Each row has a name. After each piece below comes the name of the row it's from, unless a question asks for something else. Each question is about the rows just above it. Places in a row count from 1.

Q_966: [112 165 159 143]
Q_742: [ 83  85 122 102]
Q_640: [173 190 113 172]
Q_323: [113  98 152 126]
Q_182: [127 113 146 136]
Q_643: [113  90 145  92]
Q_888: [132  86 106 179]
Q_679: [116 159 164 105]
Move every entry of [173 190 113] by -1 step of 1.
[172 189 112]
The row with [159 164 105] is
Q_679

Q_907: [127 130 128 120 128 131 128 127 133 126 127 127 129 128 125 117 129 128
 126 134 128 128 128 124 128 131 127 130 129 127 128 129 122 129 128 126
 126 130]
Q_73: [126 126 129 118 137 133 128 128 136 126 124 131 126 125 127 120 127 124
 125 130 127 129 125 127 131 127 125 129 128 124 133 127 123 127 128 129
 132 129]
Q_925: [125 120 130 128 128 115 129 123  58 107 176 120 139  74 136 120 106 154
 127 116 114 128 130 128 109 127 108 126 129 102 124 124  58 129 126 116
 167 166]
Row and place where [130 128 120 128] starts:
Q_907, 2
Shift each entry of [ 58 107 176] by -1 times 1:
[ 57 106 175]
One entry of Q_73 was changed: [126 126 129 118 137 133 128 128 136 126 124 131 126 125 127 120 127 124
 125 130 127 129 125 127 131 127 125 129 128 124 132 127 123 127 128 129
 132 129]. Where, and from what?
31, [133]
[108 126 129 102] is in which row?
Q_925

Q_948: [139 162 133 108  93 115 103 127 120 189 111 120 161]
Q_118: [122 132 135 155 111 134  99 134 128 139  91 139 105]
Q_249: [139 162 138 108  93 115 103 127 120 189 111 120 161]
Q_479: [139 147 135 132 133 128 170  91 204 117 133 144  70]
Row and place where [155 111 134  99 134 128 139  91] starts:
Q_118, 4
Changed Q_948: [139 162 132 108  93 115 103 127 120 189 111 120 161]. Place and old value:
3, [133]
Shift each entry of [111 120] by -1 times 1:
[110 119]

Q_660: [119  96 131  96  96  91]
Q_172: [144 137 112 139 113 145]
Q_631: [ 96 119 157  64 154 119]
tags:
[145] -> Q_279
[119] -> Q_398
[136] -> Q_33
[137] -> Q_226
Join Q_172 by its entry at place 2:
Q_226
find: [ 96 119]
Q_631
find: [119  96 131  96  96  91]
Q_660

Q_444: [128 139 127 127 124 123 127 128 139 167 126 127 121 108 127 128 128 128
 125 125  55 128 150 120 134 102 114 128 131 120 128 128 132 127]
Q_983: [128 123 135 126 124 125 126 132 128 121 139 123 155 123 132 128 111 128
 187 112 122 144 122 125 127 132 114 128 131 128 126 127 125 127]
Q_372: [123 132 126 111 128 137 109 137 122 132 132 130 131 133 128 138 129 132
 125 127 123 127 130 187 101 130 138 129 149  98 122 130 111 128]
find: [128 123 135 126 124 125 126 132 128 121 139 123 155 123 132 128 111 128
 187 112 122 144 122 125 127 132 114 128 131 128 126 127 125 127]
Q_983
Where does [123 132 128 111 128] start? Give its row and place.
Q_983, 14
Move every entry of [138] by -1 step of 1.
[137]
key -> tag
[125] -> Q_56
[188] -> Q_501
[127] -> Q_301
[187] -> Q_842
[128] -> Q_79
The tag of Q_372, keyed by place 24:
Q_842

Q_207: [153 103 114 117 127  85 113 112]
Q_583: [153 103 114 104 144 158  55 150]
Q_801: [ 55 153 114 158 104 144 103  83]
[153 114 158 104 144] begins in row and place
Q_801, 2
Move every entry of [114 117 127] by +1 step of 1.
[115 118 128]
One entry of Q_207 was changed: [153 103 114 117 127  85 114 112]. Where, and from what?
7, [113]
find: [153 103 114 104 144 158  55 150]
Q_583
key -> tag
[145] -> Q_787
[144] -> Q_17
[105] -> Q_830
[158] -> Q_701
[157] -> Q_822
[104] -> Q_414
[159] -> Q_314
The tag of Q_801, keyed by place 4:
Q_701
find: [153 103 114 104 144 158  55]
Q_583

Q_940: [ 94 121 132 129 100 142 122 154 148]
Q_681: [102 150 162 122  86 137 147 130 125]
Q_20: [131  94 124 132 114 135 139 148 111]
Q_738: [120 119 151 113 125 142 144 141 136]
Q_916: [138 136 133 149 126 115 108 116 122]
Q_833: [ 86 135 165 131  96 158 122 168 112]
Q_923: [ 90 138 124 129 100 142 122 154 108]
Q_186: [132 138 124 129 100 142 122 154 108]
One entry of Q_681 was changed: [102 150 162 123  86 137 147 130 125]. Where, and from what?
4, [122]
Where does [132 138 124 129 100 143 122 154 108] differ from Q_186, and what was there?
6, [142]
find: [ 94 124 132]
Q_20
Move every entry of [125 142 144] by -1 step of 1.
[124 141 143]

Q_806: [123 124 120 113 150 132  93]
Q_892: [120 124 123 133 140 135 132]
Q_386: [100 130 160 102 132 134  90]
Q_331: [139 129  98 133 142 121  95]
Q_864: [135 124 103 132 143 150 141]
Q_488: [129 120 110 105 117 111 124]
Q_931: [154 146 118 115 104 108 141]
Q_797: [147 125 129 123 114 158 144]
Q_663: [147 133 103 141 133 191 159]
Q_202: [129 126 117 109 147 101 135]
Q_343: [119 132 118 161  93 130 144]
Where does [120 124 123] start? Give its row and place.
Q_892, 1
find: [125 129]
Q_797
One entry of Q_386 was changed: [100 130 160 102 132 134  89]. Where, and from what?
7, [90]

Q_648: [129 135 132 136 133 126 130 120 132 119 112 116 120 124 136 101 141 101
 124 114 108 110 122 118 129 112 123 128 145 121 130 144 100 114 114 121
 124 136 100 122 125 124 131 118 123 124 146 146]
Q_603: [137 127 141 125 125 132 131 126 135 125 136 127 123 139 110 117 122 121
 134 123 138 117 127 142 136 136 152 116 117 144 141 135 133 118 116 120
 145 111 129 136 112 133 143 129 130 125 105 133]
Q_385: [154 116 135 111 129 122 119 129 135 134 136 133 126 130 120 132 119 112
 135 124  98 140 139 144 156 123 162 136 138 143 135 137 138 131 105 122
 145 130 125 148 115 136 126 119 129 132 116 129]
Q_244: [137 127 141 125 125 132 131 126 135 125 136 127 123 139 110 117 122 121
 134 123 138 117 127 142 136 136 152 116 117 144 141 177 112 118 116 120
 145 111 129 136 112 133 143 129 130 125 105 133]
Q_964: [ 88 138 107 126 139 157 154 150 144 113  94 123 110 115 164 141 147 139
 158 182 126 138 120 157 136 179 158 173 157 129 107 154 108 174 138 129
 200 131 131 129 121 159 139 123 120 114 137 119]
Q_400: [132 116 140 112 129 124 119 112 132 125 145 127 131 132 117 120 139 124
 134 163 124 110 109 125 130 125 125 138 134 140 140 137 130 121 126 121
 137 128 143 107 118 115 134 132 129 116 137 148]
tags:
[130] -> Q_482
[118] -> Q_855
[117] -> Q_130
[129] -> Q_60
[128] -> Q_672
[119] -> Q_59
The tag of Q_603, keyed by place 44:
Q_60
Shift each entry of [118] by -1 times 1:
[117]
Row and place where [129 135 134 136 133 126 130 120 132 119 112] starts:
Q_385, 8

